Here is a tiny trained network, its code and every weight. The questions are about switching its units off for an input and a class, where a switched-off unit gives its printed mean instead of its output.

import numpy as np


def w(rows, s, z=0):
    codes = np.array(rows[::2]) - 128.0
    scale = np.full(codes.shape[1], s)
    scale[-1] = z or s
    return codes * scale


def f(y):
    return np.maximum(y, 0)


def log_softmax(a):
    a = a - a.max(-1, keepdims=True)
    return a - np.log(np.exp(a).sum(-1, keepdims=True))


def net(x, mask):
    res = np.array(x, float).reshape(1, 6) / 4 @ E
    y = f(res @ A[0][:, :-1].T + A[0][:, -1])
    res = res + np.where(mask, y, B[0][:, -1]) @ B[0][:, :-1]
    return log_softmax(res[-1] @ U[:, :-1].T + U[:, -1])


A, B = {}, {}
E = w([
[182,86,99,131],'x0',
[116,198,102,180],'x1',
[83,135,254,67],'x2',
[78,114,19,72],'x3',
[77,16,127,204],'x4',
[169,128,120,33],'x5',
],0.0078)
A[0] = w([
[89,12,132,114,137],'neuron 1',
[117,174,104,71,217],'neuron 2',
[172,177,176,186,130],'neuron 3',
[185,138,162,68,91],'neuron 4',
[187,143,176,107,90],'neuron 5',
[114,201,158,149,130],'neuron 6',
[112,113,58,69,210],'neuron 7',
[154,146,139,187,44],'neuron 8',
[103,217,156,103,243],'neuron 9',
[153,112,111,216,120],'neuron 10',
[127,140,139,231,113],'neuron 11',
[173,143,153,63,98],'neuron 12',
[184,142,177,79,99],'neuron 13',
[138,139,102,156,2],'neuron 14',
[89,205,176,124,88],'neuron 15',
[116,162,86,195,245],'neuron 16',
[153,121,105,235,89],'neuron 17',
[111,69,200,215,67],'neuron 18',
[126,127,99,225,39],'neuron 19',
[190,33,159,98,99],'neuron 20',
[177,159,63,54,130],'neuron 21',
[139,150,106,58,19],'neuron 22',
[134,135,91,209,36],'neuron 23',
[123,138,143,202,71],'neuron 24',
[136,65,91,112,103],'neuron 25',
[136,139,42,82,132],'neuron 26',
[111,118,142,180,17],'neuron 27',
[144,101,163,161,13],'neuron 28',
],0.011,0.0058)
B[0] = w([
[105,19,107,237,234],'neuron 1',
[77,78,102,59,227],'neuron 2',
[138,181,195,53,207],'neuron 3',
[203,18,193,104,202],'neuron 4',
[176,48,236,121,188],'neuron 5',
[73,112,221,152,186],'neuron 6',
[37,84,97,95,237],'neuron 7',
[198,210,153,173,152],'neuron 8',
[70,95,227,115,254],'neuron 9',
[160,234,88,126,205],'neuron 10',
[161,227,82,139,206],'neuron 11',
[221,43,136,76,201],'neuron 12',
[192,36,221,82,206],'neuron 13',
[204,137,175,67,134],'neuron 14',
[55,182,144,105,190],'neuron 15',
[63,181,110,61,238],'neuron 16',
[219,253,123,137,208],'neuron 17',
[108,138,98,177,229],'neuron 18',
[205,179,184,170,186],'neuron 19',
[157,52,143,213,205],'neuron 20',
[135,52,54,50,229],'neuron 21',
[78,96,24,132,166],'neuron 22',
[215,204,192,107,174],'neuron 23',
[184,212,161,148,171],'neuron 24',
[100,153,2,132,179],'neuron 25',
[110,132,99,64,212],'neuron 26',
[161,192,21,144,148],'neuron 27',
[75,163,51,161,146],'neuron 28',
],0.0071,0.0078)
U = w([
[200,210,105,169,242],'0',
[64,133,142,131,255],'1',
[118,76,105,227,152],'2',
[77,163,192,150,5],'3',
[139,78,74,54,48],'4',
[98,108,136,87,148],'5',
[118,119,31,138,34],'6',
[246,51,180,97,32],'7',
],0.011,0.0082)

Each question gives the input, the list of numbers given to net, and the class t.
The units are the neurons (one row each of A and B). Each row of codes is followed by its name. A weight is (code - 128) times the scale printed after its matrix; where a second scale follows, it is the last column's (A, B and U).
mask holds one flag per neuron, in row order. A switched-off neuron (its flag False) gives its mean, the last column of its row in B, instead of its output. The means were averaged over made-up inputs and are rounded, as every weight is.
A unit's drop is (log p(t) with every unit on - log p(t) with that unit switched off) / (log p(t) with every unit on - log p(t) with every unit switched off).
The circuit of an input: a set's keep is (log p(t) with only the set's units on - log p(t) with every unit switched off) / (log p(t) with every unit on - log p(t) with every unit switched off). Starting from the 12 units with the biggest drops (on a tie, the unit counted first), units are removed one at a time, each time the one whose removal leaves the highest keep (on an exact tie, the one counted first), for as long as the keep stays at least 0.8.
circuit, biggest first: the units of the circuit, biggest drop first
most important unit: the unit with the biggest drop
top k neurons: the k neurons with the biggest drops, biggest first
drop when u is switched off: that unit's drop, to one decimal
input [-3,-4,-5,1,6,2], class 6: circuit, biggest first : [neuron 25; neuron 9]
input [1,0,4,-3,6,-3], class 2: circuit, biggest first : [neuron 1]
input [6,-2,-4,3,5,-4], class 0: circuit, biggest first : [neuron 17; neuron 10]
input [0,4,0,-5,-4,1], class 7: circuit, biggest first : [neuron 5; neuron 13]
input [7,3,4,6,6,3], class 2: circuit, biggest first : [neuron 1; neuron 3]
input [8,6,-1,2,-8,-5], class 4: top 2 neurons : [neuron 21; neuron 2]
input [-1,1,2,-1,-3,-8], class 3: top 2 neurons : [neuron 6; neuron 9]
input [-6,-2,-3,8,7,-3], class 6: top 3 neurons : [neuron 25; neuron 9; neuron 16]
input [-8,-6,4,-4,-3,-4], class 3: top 2 neurons : [neuron 15; neuron 21]
input [8,1,-5,-6,8,7], class 0: top 2 neurons : [neuron 17; neuron 10]
input [3,3,2,6,6,-1], class 2: drop when neuron 2 is switched off : 0.2
input [3,1,7,-1,-4,-1], class 7: drop when neuron 18 is switched off : 0.0
input [-8,-8,-2,-8,5,4], class 2: drop when neuron 1 is switched off : 0.1
input [-5,-3,5,1,2,5], class 7: most important unit : neuron 16
